Below are the code and all the weights of a small trained network. Each question names an input and a class and asks about switching units off, where a switched-off unit gives its printed mean instead of its output.

import numpy as np


def w(rows, s, z=0):
    codes = np.array(rows[::2]) - 128.0
    scale = np.full(codes.shape[1], s)
    scale[-1] = z or s
    return codes * scale


def f(y):
    return y / 2 * (1 + np.tanh(0.7978845608 * (y + 0.044715 * y**3)))


def log_softmax(a):
    a = a - a.max(-1, keepdims=True)
    return a - np.log(np.exp(a).sum(-1, keepdims=True))


def net(x, mask):
    res = np.array(x, float).reshape(1, 6) / 4 @ E
    y = f(res @ A[0][:, :-1].T + A[0][:, -1])
    res = res + np.where(mask, y, B[0][:, -1]) @ B[0][:, :-1]
    return log_softmax(res[-1] @ U[:, :-1].T + U[:, -1])


A, B = {}, {}
E = w([
[128,168,98,112,143,171,100,130,178,93,124],'x0',
[101,67,170,180,9,115,142,105,159,150,177],'x1',
[114,120,121,192,101,179,131,104,189,159,158],'x2',
[135,73,16,123,137,174,154,148,90,205,176],'x3',
[37,143,83,63,42,91,145,169,127,118,148],'x4',
[137,79,124,131,127,170,2,185,95,124,102],'x5',
],0.008)
A[0] = w([
[177,132,186,115,133,71,127,112,202,142,139,78],'neuron 0',
[185,153,175,178,195,101,123,22,185,172,124,158],'neuron 1',
[95,84,168,132,100,176,41,128,253,106,133,134],'neuron 2',
[140,148,173,97,186,85,138,108,190,108,122,155],'neuron 3',
[101,101,147,178,104,179,72,165,126,108,80,140],'neuron 4',
[88,176,183,97,103,47,137,132,78,105,123,152],'neuron 5',
[144,105,47,177,122,231,128,112,175,151,106,252],'neuron 6',
[140,153,147,124,150,152,19,184,83,153,91,147],'neuron 7',
[92,111,183,170,176,101,140,73,156,124,94,109],'neuron 8',
[171,152,104,157,187,234,145,127,170,132,170,225],'neuron 9',
[116,140,134,102,163,161,173,133,165,115,141,182],'neuron 10',
[73,80,195,205,78,99,146,51,147,197,198,239],'neuron 11',
[65,145,126,64,96,32,193,189,178,61,127,185],'neuron 12',
[172,76,156,103,197,116,158,169,6,100,88,235],'neuron 13',
],0.0071,0.0043)
B[0] = w([
[157,103,196,166,74,179,78,122,165,56,172,150],'neuron 0',
[91,164,35,111,72,90,177,79,204,56,190,200],'neuron 1',
[204,140,173,79,206,154,97,196,112,157,94,200],'neuron 2',
[139,108,91,163,150,125,169,117,125,103,220,172],'neuron 3',
[136,132,84,29,133,152,101,157,65,183,59,171],'neuron 4',
[165,163,76,91,152,121,180,84,157,118,202,190],'neuron 5',
[131,185,58,36,178,79,145,182,143,126,135,223],'neuron 6',
[96,163,130,48,143,128,86,158,49,179,58,199],'neuron 7',
[161,155,155,148,67,104,100,140,115,70,185,157],'neuron 8',
[79,200,64,110,157,86,169,174,124,102,146,208],'neuron 9',
[107,132,79,123,171,105,202,106,153,135,168,157],'neuron 10',
[117,117,138,43,150,107,137,197,140,84,87,254],'neuron 11',
[124,176,57,71,149,42,186,109,167,134,187,225],'neuron 12',
[102,139,136,2,199,92,137,191,101,195,83,229],'neuron 13',
],0.0065,0.0085)
U = w([
[171,114,161,169,92,163,99,99,132,70,116,21],'0',
[74,102,160,239,150,215,78,50,130,205,138,5],'1',
[139,134,139,85,206,151,91,186,36,208,1,156],'2',
[90,175,76,116,164,75,159,119,149,107,192,217],'3',
],0.0079,0.0029)

Each question gives the input, the list of numbers given to net, and the class t.
The units are the neurons (one row each of A and B). Each row of codes is followed by its name. A weight is (code - 128) times the scale printed after its matrix; where a second scale follows, it is the last column's (A, B and U).
mask holds one flag per neuron, in row order. A switched-off neuron (its flag False) gives its mean, the last column of its row in B, instead of its output. The means were averaged over made-up inputs and are rounded, as every weight is.
A unit's drop is (log p(t) with every unit on - log p(t) with that unit switched off) / (log p(t) with every unit on - log p(t) with every unit switched off).
The circuit of an input: a set's keep is (log p(t) with only the set's units on - log p(t) with every unit switched off) / (log p(t) with every unit on - log p(t) with every unit switched off). Starting from the 12 units with the biggest drops (on a tie, the unit counted first), units are removed one at a time, each time the one whose removal leaves the highest keep (on an exact tie, the one counted first), for as long as the keep stays at least 0.8.
circuit, biggest first: the units of the circuit, biggest drop first
top k neurons: the k neurons with the biggest drops, biggest first
drop when u is switched off: that unit's drop, to one decimal
input [1,6,5,-8,-3,6], class 2: circuit, biggest first	(neuron 2)
input [7,5,7,5,1,2], class 2: circuit, biggest first	(neuron 2; neuron 1)
input [-7,4,5,0,4,3], class 2: circuit, biggest first	(neuron 1; neuron 11)
input [3,8,5,-6,-1,2], class 0: top 2 neurons	(neuron 13; neuron 7)
input [6,6,8,5,-5,5], class 2: top 2 neurons	(neuron 2; neuron 4)
input [0,-7,6,1,-4,1], class 3: top 3 neurons	(neuron 1; neuron 9; neuron 2)
input [-6,-5,-3,-5,-8,0], class 3: top 2 neurons	(neuron 1; neuron 3)
input [-5,4,-8,7,-2,-5], class 2: circuit, biggest first	(neuron 1; neuron 13)
input [-3,6,7,-6,-2,-3], class 0: drop when neuron 9 is switched off	0.2
input [-1,6,1,-2,-1,2], class 2: drop when neuron 7 is switched off	-0.1
input [5,5,-4,1,7,8], class 2: drop when neuron 7 is switched off	0.0
